[[  5   7  -4   2]
 [ 38  27 -15  27]
 [-16  -8   2 -10]
 [  4 -10   5  -7]
 [  0   3  -1   2]]
->
[[  7  -4]
 [ 27 -15]]

[[ -6   4   1]
 [-21   2  11]
 [-29   7  15]
 [-24   9  10]]
->
[[ 4  1]
 [ 2 11]]

[[27 -3 -9]
 [ 5  1 -4]
 [37  1  1]]
->
[[-3 -9]
 [ 1 -4]]

[[-20  34  -8]
 [-26  17  -7]
 [  0 -36  15]]
->
[[34 -8]
 [17 -7]]

[[ 20 -35   2]
 [-14  32   0]]
->
[[-35   2]
 [ 32   0]]

[[-28  28  13]
 [-30   1  32]
 [ 31 -22  11]
 [-16 -32  -3]]
->
[[28 13]
 [ 1 32]]
---
[[ 35 -10  26  25]
 [-18  25  32  -1]]
->
[[-18  25  32  -1]
 [ 35 -10  26  25]]

[[ -2   3 -24  23  -3  -7 -31  10   6]
 [  2 -39 -11  20   8   1 -14   4  -6]]
->
[[  2 -39 -11  20   8   1 -14   4  -6]
 [ -2   3 -24  23  -3  -7 -31  10   6]]

[[  9  12  21   4   2 -34  -1  -2   1   3  12   4  -4  -4  15]
 [  2   0  38   5  16  -6   7  -6   4  -3  38  13   0  15  16]]
->
[[  2   0  38   5  16  -6   7  -6   4  -3  38  13   0  15  16]
 [  9  12  21   4   2 -34  -1  -2   1   3  12   4  -4  -4  15]]

[[-38  29  13  -1  -4  -9]
 [ -3  21  17   9   4  27]]
->
[[ -3  21  17   9   4  27]
 [-38  29  13  -1  -4  -9]]

[[ 11  -9   7   4 -20  -5 -15  12  10  -5 -20   8 -29   3  12   6]
 [ 11  -3  32  18   7   5 -19  13  12  14   9  17   0  -4  23  33]]
->
[[ 11  -3  32  18   7   5 -19  13  12  14   9  17   0  -4  23  33]
 [ 11  -9   7   4 -20  -5 -15  12  10  -5 -20   8 -29   3  12   6]]

[[  4  -4  23  -7  -7  -9]
 [ 16  19  29  -2 -14  -7]]
->
[[ 16  19  29  -2 -14  -7]
 [  4  -4  23  -7  -7  -9]]
